(in the rows, 128 means zero)
Here are made-up nodes, facts about them, and rows of numbers that follow some of those facts. Name the node behind each unnamed row.

Some nodes and their rows:
[113 116 113 104 128  99 140 111 114 142 120 129 160  63 172 161 161 133
 137 126 122 111 121 134 138 139 154 157  63 130 138]: gipus
[126 105 131  87 114 183 146 174 125 124 111 122 107 104 143 149 106 157
 133 146 147 121  94 130 127 138 149 160 100  72 181]: mapunen
[126 112 110 134 167 144  86 152  85 114  86  87 150 150 126 123 133  96
 179 102 147  73 121 149 173 178  92 158 119 225 109]: desuk
[ 97  88 141  92 134 144 143 110 109 152 123 134 156  74 152 155 160 138
 117 126 130 115 129 138 144 133 175 156  87 110 171]: sefak
[124 151 113 115 149 198  78 136  87 137  77  96 169 108 113 120 136 138
 106 131 166 118  81 189 135 175  94 131  95 128 163]: mesin
[ 90 134 113 133 111 103  87 133 138 113 147 112 105 122 103 159 120 147
 143 144  98 173 108 128 180 144 109 121 165 133 118]: rukik
[134 118 155 142 173 187 116 170  96  96  87 133 134 204  67 106 110  99
 115 109 168  92 194 142 141 156  98 113 158 181 148]: dredas
[ 91 130 138 129 143 140 145  93 125 152 146 142 156 125 127 135 165 108
  93 109 115 150 167 128 142  95 186 111 156  81 190]: skazir
[126 151  93 123 108  60 109 121 159 119 106 141 151  66 159 159 192 138
 136 131 120 108 184 127 113 134 134 135  47 110  93]: stine
[151 125 100  91 107 142 122 160 133 133 138 119  70 138 111 136 110 157
 115 142  93 142 130 119 114  86 138 127 154  97 150]: nitri
[144 123 115 124 117 119  93 129 131 125 135 116  90 146  87 127 124 141
 117 139  99 142 126 134 144 102 104 108 142 149 122]: groflem
[152 146  88  99  94 142 107 166 137 141 131 107  78 140 121 140 111 156
 119 129  89 130  97 118 112  93 133 120 154  88 141]: niru
[106  51 230 173 168 101 142  80 124 111 121 151 189 163  62 106 126  88
 133 131 211 167 216 154 173 141  84 100 111 217 112]: flodri
[135 113 152 128 117 126 195 123 147 124 121 140 112 116 156 107 116 128
 133 132 168 122 122 101 119 131 127 119 100  99 131]: dusum
[154 140 122 146 165 148 118 163  96  99  99 130 144 196 103 111 105  73
 125 114 179  97 188 152 122 165  73 139 122 196  94]: pobato
[147 105 174 130 128 128 158  93 151 156 152 163 159 114 145 116 122 127
 109 133 130 133 152 121  89  95 153 131 124 106 132]: drokezos
[147 137 143 153 132 127 121  91 133 136 131 142 153 127 137 109 120 123
 114 142 150 129 124 130  97 128 114 114 112 120 111]: trikeplu
[114 123 127 135 106  98 161 130 152 115 147 123  87 138 120 140 118 127
 126 131 117 168 109 100 142 105 146 106 151  89 133]: tatim
[141 197  96 161 144 116  96 168 123  93  78 113 124 174 125 102 125 116
 162  93 139  67 113 120 128 172  81 128 129 187  84]: gosos
[130 116 144 154 176 124 120 131 104 103  73 119 145 171 107 101 121  79
 164  81 161  72 111 130 161 170 104 130 137 222 119]: rubren

Facts:
σ: points at; Ξ: belongs to class; μ: is of sort
bapitrek σ lizak; bemivem σ plastir; brapler σ gosos; brotul σ flodri; dagredrin σ pestir; daklun σ setruplik; defe σ bugul
didus σ desuk; ditra σ stigrar; dokera σ vubres; drokezos σ vubres; drutrer σ gristor; dusum σ bratabo; faden σ siston
fedror σ dritra; fidubra σ lizak; fitavok σ vubres; flebik σ lopom; flebril σ flebraplis; fleru σ klaples; flete σ siston
fliklan σ gropi; flupli σ lizak; fotros σ dravo; fufes σ mesin; gedak σ desuk; gipus σ bitosol; gizek σ neskil
gosu σ bapitrek; greflubo σ laplal; gretrar σ pilun; groflem σ siston; gruskir σ sustin; kase σ pilun; kistun σ puplo
klagrul σ sevi; klodrun σ bapitrek; klogol σ bitosol; klotruk σ vego; kludron σ flebraplis; kovuklok σ puplo; kufus σ lopom
laplal σ puplo; liklobe σ skister; litrus σ lizak; lotrar σ groflem; lozim σ rubren; lubi σ setruplik; lubom σ gosos
mapunen σ mesin; mikloplum σ griruk; mista σ vetrul; moke σ bitosol; mugil σ skolim; muskor σ griruk; nage σ mesin
niru σ pestir; nitri σ vego; nudrun σ gristor; nuli σ dredas; plisti σ lizak; ploko σ neskil; poskis σ topor
pumo σ desuk; puplo σ lopom; reskas σ lopom; ruples σ siston; sefak σ vubres; siplamar σ flebraplis; skazir σ plastir
skenuk σ rubren; skigrotor σ zuvim; skister σ groflem; skitin σ dredas; sostom σ setruplik; stabegri σ flidak; staser σ rubren
stavik σ duskel; stine σ drobos; sustin σ sevi; taflezul σ niklibro; tatim σ niklibro; tezekim σ pobato; tizer σ sevi
toflitek σ sevi; tosu σ lizak; trabul σ dritra; traten σ pilun; tripluzur σ flebraplis; vapar σ klavupu; vego σ skigrotor
vetrul σ flebraplis; vidrum σ bapitrek; voplifi σ skister; vubres σ puplo; zabru σ klaples; zineso σ klavupu; zuli σ vubres
zuvim σ mesin; bapitrek Ξ 595; bemivem Ξ 595; beplen Ξ 307; bitosol Ξ 307; brapler Ξ 106; bratabo Ξ 595
brotrikle Ξ 595; brotul Ξ 180; bruvan Ξ 595; bugul Ξ 180; dagredrin Ξ 224; daklun Ξ 595; defe Ξ 595
desuk Ξ 106; didus Ξ 180; ditra Ξ 595; dokera Ξ 595; dravo Ξ 595; dredas Ξ 224; dreplos Ξ 595
dritra Ξ 180; drobos Ξ 224; drokezos Ξ 595; drutrer Ξ 595; dumim Ξ 595; duskel Ξ 307; dusum Ξ 595
faden Ξ 595; fedror Ξ 595; fidubra Ξ 595; fitavok Ξ 595; flebik Ξ 623; flebraplis Ξ 595; flebril Ξ 307
fleru Ξ 180; flete Ξ 180; flidak Ξ 595; fliklan Ξ 854; flodri Ξ 595; flokli Ξ 224; flupli Ξ 106
fotros Ξ 595; fufes Ξ 307; gedak Ξ 854; gipus Ξ 106; gizek Ξ 106; gosos Ξ 623; gosu Ξ 595
greflubo Ξ 623; gretrar Ξ 623; gribafle Ξ 595; griruk Ξ 106; gristor Ξ 106; groflem Ξ 307; gropi Ξ 595
gruskir Ξ 106; kase Ξ 180; kistun Ξ 180; klagrul Ξ 180; klaples Ξ 623; klavupu Ξ 106; klodrun Ξ 106
klogol Ξ 224; klotruk Ξ 224; kludron Ξ 180; kovuklok Ξ 854; kufus Ξ 224; kuzik Ξ 854; laplal Ξ 623
liklobe Ξ 623; litrus Ξ 106; lizak Ξ 854; lopom Ξ 307; lotrar Ξ 595; lozim Ξ 224; lubi Ξ 595
lubom Ξ 595; mapunen Ξ 106; mesin Ξ 106; mikloplum Ξ 854; mista Ξ 180; moke Ξ 595; moresom Ξ 595
mugil Ξ 854; muskor Ξ 595; nage Ξ 180; neskil Ξ 595; niklibro Ξ 180; niru Ξ 307; nitri Ξ 307
nonustum Ξ 180; nudrun Ξ 307; nuli Ξ 180; pestir Ξ 180; pilun Ξ 307; plastir Ξ 106; plisti Ξ 106
ploko Ξ 180; pobato Ξ 595; poskis Ξ 180; pumo Ξ 106; puplo Ξ 224; raklu Ξ 106; reskas Ξ 180
rubren Ξ 854; rukik Ξ 180; ruples Ξ 595; sefak Ξ 106; setruplik Ξ 106; sevi Ξ 595; siplamar Ξ 180
siston Ξ 307; skazir Ξ 224; skenuk Ξ 595; skigrotor Ξ 307; skister Ξ 307; skitin Ξ 595; skolim Ξ 595
somosek Ξ 180; sostom Ξ 595; stabegri Ξ 595; staser Ξ 854; stavik Ξ 854; stigrar Ξ 623; stine Ξ 307
sustin Ξ 595; taflezul Ξ 854; tatim Ξ 623; tezekim Ξ 307; tizer Ξ 854; toflitek Ξ 595; topor Ξ 595
tosu Ξ 106; trabul Ξ 854; traflen Ξ 595; traten Ξ 180; trerim Ξ 106; trikeplu Ξ 595; tripluzur Ξ 595
tugra Ξ 106; tuva Ξ 224; vapar Ξ 224; vego Ξ 623; vetrul Ξ 307; vidrum Ξ 595; voplifi Ξ 180
vubres Ξ 106; zabru Ξ 623; zineso Ξ 623; zosel Ξ 307; zuli Ξ 595; zuvim Ξ 180; bapitrek μ c
bemivem μ a; beplen μ b; brapler μ d; brotrikle μ a; brotul μ b; bruvan μ e; dagredrin μ f
daklun μ c; defe μ c; didus μ b; ditra μ b; dokera μ c; drokezos μ c; drutrer μ a
dumim μ d; duskel μ e; dusum μ f; faden μ e; fedror μ f; fidubra μ c; fitavok μ b
flebik μ d; flebraplis μ f; flebril μ e; fleru μ d; flete μ b; fliklan μ e; flodri μ f
flokli μ a; flupli μ c; fotros μ b; fufes μ e; gedak μ e; gipus μ b; gizek μ f
gosu μ c; greflubo μ b; gretrar μ f; gribafle μ b; griruk μ c; groflem μ e; gropi μ a
gruskir μ f; kase μ c; kistun μ f; klagrul μ b; klodrun μ f; klogol μ e; klotruk μ e
kludron μ c; kovuklok μ e; kufus μ e; kuzik μ c; laplal μ e; liklobe μ f; litrus μ a
lotrar μ a; lozim μ e; lubi μ b; lubom μ a; mapunen μ f; mesin μ b; mikloplum μ a
mista μ c; moke μ a; moresom μ e; mugil μ d; muskor μ f; nage μ a; niru μ e
nitri μ e; nonustum μ f; nudrun μ c; nuli μ e; pestir μ a; plisti μ d; ploko μ e
poskis μ a; pumo μ b; puplo μ a; raklu μ c; reskas μ e; rukik μ a; ruples μ d
sefak μ b; siplamar μ f; skazir μ d; skenuk μ f; skigrotor μ d; skister μ c; skitin μ c
somosek μ b; sostom μ c; stabegri μ a; staser μ f; stavik μ a; stine μ b; sustin μ a
taflezul μ b; tatim μ a; tezekim μ e; tizer μ e; toflitek μ b; topor μ c; tosu μ e
trabul μ e; traflen μ a; traten μ c; trerim μ c; trikeplu μ c; tripluzur μ e; tugra μ c
tuva μ f; vapar μ c; vego μ c; vetrul μ c; vidrum μ b; voplifi μ a; vubres μ d
zabru μ d; zineso μ f; zosel μ d; zuli μ a; zuvim μ d

Which node is each row?
No name comes twice in this set of rows, the named rows included.
[109 184  91 130 142 179  66 128 127 142 137 116 138 136 109 147 153 132
  82 136 103 128 172 157 116 128 147 108 143  78 171] => skigrotor
[128 117 100 146 167 140  85 139  91 115  79  83 139 156 134 103 128 100
 193  82 143  64  63 134 194 187  99 142 120 229 113] => gristor
[102 157  94 140 145 135  66 107 136 146 133 116 143 126 109 134 168 121
 109 123 105 125 160 140 133 130 133 111 133 105 151] => zosel
[167 184  77 163 135 138  89 151 111  98 131  87 116 171 113 149  92  97
 110 160 160 175 123 178 120 148  42 103 126 136  71] => gropi
[104 143 111 142 142 106 140  73 130 149 143 112 152  97 161 130 160 115
 121  86 111 131  71 122 133 123 186 107 140 101 134] => mugil
[ 98 137 144 118 106 131  97 148 150 113 110 130 119 105 120 118 133 161
 152 138 118 124 118 118 143 164 110 147 117 126 108] => nonustum
[107 110  94 106 121 145 150 138 120 130 151  90  99 119 143 174 117 138
 146 146 113 155  58 120 174 111 153 136 149 104 155] => litrus
[119 107 128 100 123 152 159 149 131 129 106 107 123  99 156 140 117 155
 156 127 133 107  75 111 144 146 155 157  93 108 170] => klodrun
[147 151 158 126 133 168 156 107 135 159 139 153 139 121 145  91  99 148
 106 135 147 115  89 103  85 101 164 118 138  68 155] => defe
[159 153 135 172 157 136  73 107 127 126 129 140 183 146 104 103 119 107
 113 160 174 135 157 173  86 138  67 107 106 159  83] => topor
[107 178  95 141 116 164  46 167 128 112 133  85 104 144  88 124 102 159
 137 164 106 165  77 155 149 168  65 116 170 122 120] => pestir
[127 108 111  97 115 130 158 144 126 123 106 100 123  80 161 167 130 149
 159 137 136 111  78 109 143 144 137 155  81 111 126] => gruskir
[ 84 165 143 117 109 127  87 133 143 135 103 133 148  82 123 119 164 163
 114 149 112 120 144 135 124 169 118 139 102 123 139] => somosek
[150 147  93 155 131  98 148 118 131 114 151  92 108 141 138 146 107 105
 132 133 132 162 105 134 141 126 101 103 143 117  85] => sustin

Now the same nodes, written a new way:
Some rows with their names:
[141 119 134 173 125 134 124 122 117 135 164 136 107 135 121 144 144 138
  99 130 116 103  88  96 167 112]: flidak
[144 140 151 101 136 113 147 135 123 141 103 103 117 127 116  79 112 167
 136 124  85 128 106  76 162 118]: brotrikle
[112 112 121 104 129 173 135 108 151 119 114 139 123 126 131 161 147 120
 113 108 179 134 194 189 108 126]: trabul
[144 116 127 176 156 126  82 127 100 117 174 168 133 120 127 110 123 132
  99 117  79 153  83  98 129 116]: bugul
[129 146 104 200 106  79 156 143  86 170  91 170 163 141 132 181 161 132
 105 126 174 172 109 198  97 117]: laplal
[144 115 128 197 134 124 114 108 107 145 176 152  73 147 129 139 146 145
  90 136 109  90  80  81 172 108]: sevi
[114 113 121  93 161 172  78 121 133 102 157 171 151 120 127 138 135 118
 115 105 153 169 189 189  98 132]: ploko
[147 160 105 200 105  75 153 134  84 132 125 131 182 161 118 190 162 112
 127 151  94 160  78 190 117 108]: vubres
[146 182 131  81 108  97 158 151  85 171  90 113 184 140 101 177 158 166
 154 127  80 172 141 127 115 111]: zuli
[ 99 113 122  72 109 142 155  96 157 146 109 161  56 135 154 169 134  94
 120 118 179 102 195 158  99 112]: nitri
[146 109 119 184 120  74 135  93  90 127 172 158  55 161 151 184  87 104
 120 155  92  87  78  72 164 109]: mesin
[ 99 114 122  73 111 145 156  93 156 150 110 164  56 138 154 174 133  90
 121 119 180  99 195 149  99 112]: fufes
[132 130 124 198 107  77 158 130 124 158 173 140  59 126 152  94 152 134
  86 151 153  87  80  92 166 109]: bitosol
[127 148 105 162 106  79 156 136  88 159  90 144 177 118 143 183 161  81
 162 164 125 174  79 195  97 144]: flebik
[105 122 123 108 137 168  78 125 155 159  96 170 120 128  98 118  91  98
  95 117 179 107 201 189 125 128]: dagredrin
[138 112 108 199 116  72 149 134 108 155 150 162  62 116 150  83 104 134
 103 154 131 106  78 132 125 130]: klaples
[119 111 120 122 124  92 140 147 118  98 100 166 130 140 120 160  77  93
 107 107 178 104 203 189 111 131]: gizek
[108 131 127 116 106 106 156 119 147 125 155  94  88 116 153 142 157  81
 128 158 164 108  81 151 123 122]: zosel
[146 113 121 198 124 121 138 109 111 152 172 139  80 134 134 135 148 143
  89 134 128  93  80  88 171 109]: rubren
[122 123 128  85 167 175  79  96 139 105 121 158 160 126 151  90 122 145
 172 115  83 165 152  77  98 131]: kludron

Which node is each row?
No name comes twice in this set of rows, the named rows included.
[129 110 125  73 154 168  71  85 114 118 168 171  80 136 151 182 105  73
 158 131  83 150  81  80 100 113] => zuvim
[143 177 129  74 106 117 154 141  85 162  90 115 185 133 102 189 161 110
 146 150  83 173  92 180 117 113] => fitavok
[108 123 112 195 110 106 157 123 145 141 172 152  59 134 152 122 159 129
  86 119 179  91 132 179 120 110] => duskel
[130 164 164 148 142 146 149 162 133  95  96  74 181 104 112  30 114 170
 160 151 105 167 143 180 175 154] => lotrar
[134 164 107 140 106 157 154 127  87 165  90 154 184 148 104 188 161 132
 111 111 176 172 192 197  99 110] => kovuklok
[124 157 158 201 109  83 157 162 121  97 177  95 109 104 151  29 159 165
  86 169 166 102  79 192 174 115] => siston
[106 175 153 200 114 130 158 155 154  96 158  72 163 106 154  31 159 169
 162 165 167 120 101 184 170 132] => skister
[102 117 137 200 126  88 148 164 139  96  96 168 158 104 137  30  74 123
 109 137 180 160 194 198 137 163] => liklobe
[114 109 119  80 133 102 134 107 115 107  96 172  69 155 139 183  54  78
 123 107 178  94 205 143 102 115] => mapunen
[134 111 109 198 114  73 150 136 113 151 131 161  65 114 150  86  97 128
 113 151 136 117  78 141 115 139] => stigrar

